Below is a small trained network, with its code and all its weights. Each question gives an input and a class and asks what happens when units are switched off, that is, made to give their printed mean instead of their output.

import numpy as np


def w(rows, s, z=0):
    codes = np.array(rows[::2]) - 128.0
    scale = np.full(codes.shape[1], s)
    scale[-1] = z or s
    return codes * scale


def f(y):
    return y / 2 * (1 + np.tanh(0.7978845608 * (y + 0.044715 * y**3)))


def log_softmax(a):
    a = a - a.max(-1, keepdims=True)
    return a - np.log(np.exp(a).sum(-1, keepdims=True))


def net(x, mask):
    res = np.array(x, float).reshape(1, 8) / 4 @ E
    y = f(res @ A[0][:, :-1].T + A[0][:, -1])
    res = res + np.where(mask, y, B[0][:, -1]) @ B[0][:, :-1]
    return log_softmax(res[-1] @ U[:, :-1].T + U[:, -1])


A, B = {}, {}
E = w([
[129,128,127,126,129,129],'x0',
[147,184,188,173,121,237],'x1',
[134,147,92,1,126,199],'x2',
[184,32,90,142,158,166],'x3',
[129,130,129,128,127,128],'x4',
[188,123,102,125,18,122],'x5',
[59,164,29,176,134,148],'x6',
[128,130,129,127,128,128],'x7',
],0.0086)
A[0] = w([
[122,60,78,141,135,165,204],'n0',
[146,163,69,77,93,156,195],'n1',
[89,135,41,195,88,153,158],'n2',
[95,128,73,158,129,143,52],'n3',
[131,85,128,113,117,112,216],'n4',
[168,141,98,140,62,135,57],'n5',
[125,107,145,183,131,104,71],'n6',
[75,85,76,98,126,65,95],'n7',
[163,153,164,186,134,90,160],'n8',
[50,81,167,166,195,141,152],'n9',
[96,152,107,120,197,141,96],'n10',
[111,8,114,139,129,194,3],'n11',
[194,117,193,123,155,79,217],'n12',
[83,169,139,70,206,123,58],'n13',
[134,116,110,101,142,48,65],'n14',
[57,210,179,118,64,76,9],'n15',
[161,80,176,55,115,148,225],'n16',
[86,115,128,159,220,146,192],'n17',
[154,142,144,178,146,96,65],'n18',
[166,81,143,126,100,118,237],'n19',
[102,117,160,184,99,113,92],'n20',
[113,83,142,199,111,123,108],'n21',
[173,97,118,153,143,156,124],'n22',
[115,100,76,107,121,69,72],'n23',
[95,147,156,192,87,228,63],'n24',
[187,176,44,165,44,106,127],'n25',
[101,223,151,73,105,98,117],'n26',
[78,147,56,124,142,149,251],'n27',
[105,98,129,64,148,230,210],'n28',
],0.012,0.0038)
B[0] = w([
[117,113,154,191,135,128,208],'n0',
[114,119,71,135,110,63,217],'n1',
[26,101,179,62,94,114,220],'n2',
[78,100,176,90,121,156,155],'n3',
[113,137,125,159,129,133,179],'n4',
[206,130,185,99,217,93,169],'n5',
[147,128,60,57,119,110,178],'n6',
[179,189,158,114,78,201,203],'n7',
[79,141,63,96,88,112,213],'n8',
[170,146,137,142,134,86,234],'n9',
[165,102,172,103,143,91,176],'n10',
[111,55,45,174,212,219,187],'n11',
[60,141,182,114,37,156,238],'n12',
[185,101,136,130,142,94,200],'n13',
[136,174,116,122,151,213,185],'n14',
[150,15,111,206,219,216,216],'n15',
[95,121,145,125,78,111,241],'n16',
[178,142,169,146,132,82,236],'n17',
[112,120,39,94,119,144,169],'n18',
[103,131,154,153,132,103,206],'n19',
[151,107,47,70,73,93,183],'n20',
[131,125,53,82,72,91,197],'n21',
[113,133,132,164,146,186,171],'n22',
[154,255,132,112,177,236,182],'n23',
[171,222,156,87,146,205,225],'n24',
[215,115,195,154,159,50,220],'n25',
[106,75,67,183,126,151,216],'n26',
[70,111,168,132,93,118,216],'n27',
[118,159,55,119,67,63,254],'n28',
],0.0081,0.0079)
U = w([
[180,246,125,70,139,229,109],'0',
[128,28,78,196,155,176,115],'1',
[121,151,128,145,112,83,248],'2',
[136,144,23,65,104,60,78],'3',
[41,112,203,90,97,106,95],'4',
[225,125,177,134,151,29,100],'5',
],0.012,0.013)

Each question gives the input, the list of numbers given to net, and the class t.
The units are the neurons (one row each of A and B). Each row of codes is followed by its name. A weight is (code - 128) times the scale printed after its matrix; where a second scale follows, it is the last column's (A, B and U).
mask holds one flag per neuron, in row order. A switched-off neuron (its flag False) gives its mean, the last column of its row in B, instead of its output. The means were averaged over made-up inputs and are rounded, as every weight is.
A unit's drop is (log p(t) with every unit on - log p(t) with that unit switched off) / (log p(t) with every unit on - log p(t) with every unit switched off).
The circuit of an input: a set's keep is (log p(t) with only the set's units on - log p(t) with every unit switched off) / (log p(t) with every unit on - log p(t) with every unit switched off). Starting from the 12 units with the biggest drops (on a tie, the unit counted first), units are removed one at a time, each time the one whose removal leaves the highest keep (on an exact tie, the one counted first), for as long as the keep stays at least 0.8.
units of the circuit, in order: the units of the circuit, biggest drop first
unit that matters most: the unit with the biggest drop
top k neurons: the k neurons with the biggest drops, biggest first
drop when u is switched off: that unit's drop, to one decimal
input [7,-7,0,3,0,7,-6,7], class 0: top 2 neurons -> (n23; n14)
input [7,5,-5,-5,3,-3,-8,-2], class 4: unit that matters most -> n12
input [4,-6,-1,5,-2,-1,1,-2], class 0: top 2 neurons -> (n23; n7)
input [-2,2,5,4,6,0,-7,3], class 4: units of the circuit, in order -> (n16; n12)
input [-5,3,0,3,-2,3,-5,5], class 4: units of the circuit, in order -> (n12; n16; n9)
input [-5,-8,-6,8,-2,1,1,2], class 0: units of the circuit, in order -> (n23; n7)
input [8,-3,1,3,3,0,6,3], class 4: units of the circuit, in order -> (n2; n27)
input [8,-6,5,2,-4,5,-3,-4], class 0: top 2 neurons -> (n23; n7)
input [-4,-6,2,6,-2,-7,8,-4], class 4: top 4 neurons -> (n27; n2; n3; n24)
input [-3,7,5,7,-2,-4,-8,0], class 4: top 2 neurons -> (n16; n12)
input [-5,6,-5,5,4,7,5,-5], class 5: top 4 neurons -> (n25; n5; n23; n12)
input [-4,-1,-4,-5,-2,8,3,2], class 5: top 2 neurons -> (n25; n5)
input [-4,-4,5,-4,-6,-5,7,-7], class 4: top 2 neurons -> (n27; n2)
input [0,-2,-5,-5,-2,-3,3,-6], class 1: top 2 neurons -> (n15; n28)
input [4,-2,-1,6,0,-8,-4,4], class 5: unit that matters most -> n17
input [-3,4,-5,-2,-4,1,4,-3], class 3: units of the circuit, in order -> (n20; n21; n8)
input [-8,-6,1,-2,6,1,3,-2], class 0: units of the circuit, in order -> (n23; n7)
input [0,-8,8,-1,6,-6,-3,-8], class 0: top 3 neurons -> (n7; n23; n14)
input [-4,1,6,2,1,4,-3,3], class 3: top 2 neurons -> (n28; n1)
input [-6,-7,0,-7,5,-8,-2,7], class 5: units of the circuit, in order -> (n13)
input [-6,-3,7,-8,4,-8,-3,4], class 1: units of the circuit, in order -> (n26; n15)
input [2,0,-7,2,4,-6,8,-5], class 4: top 4 neurons -> (n2; n3; n27; n28)
input [-3,4,-1,-7,2,-2,-3,-1], class 1: top 2 neurons -> (n15; n26)
input [-4,-1,-4,-4,1,-4,0,8], class 1: top 3 neurons -> (n15; n28; n25)
input [2,2,8,2,5,4,-4,-1], class 3: drop when n28 is switched off -> 0.2
input [7,0,1,-6,1,-7,-5,7], class 5: drop when n22 is switched off -> 0.1
input [-8,-3,-3,-8,-3,1,5,5], class 1: drop when n12 is switched off -> 0.0
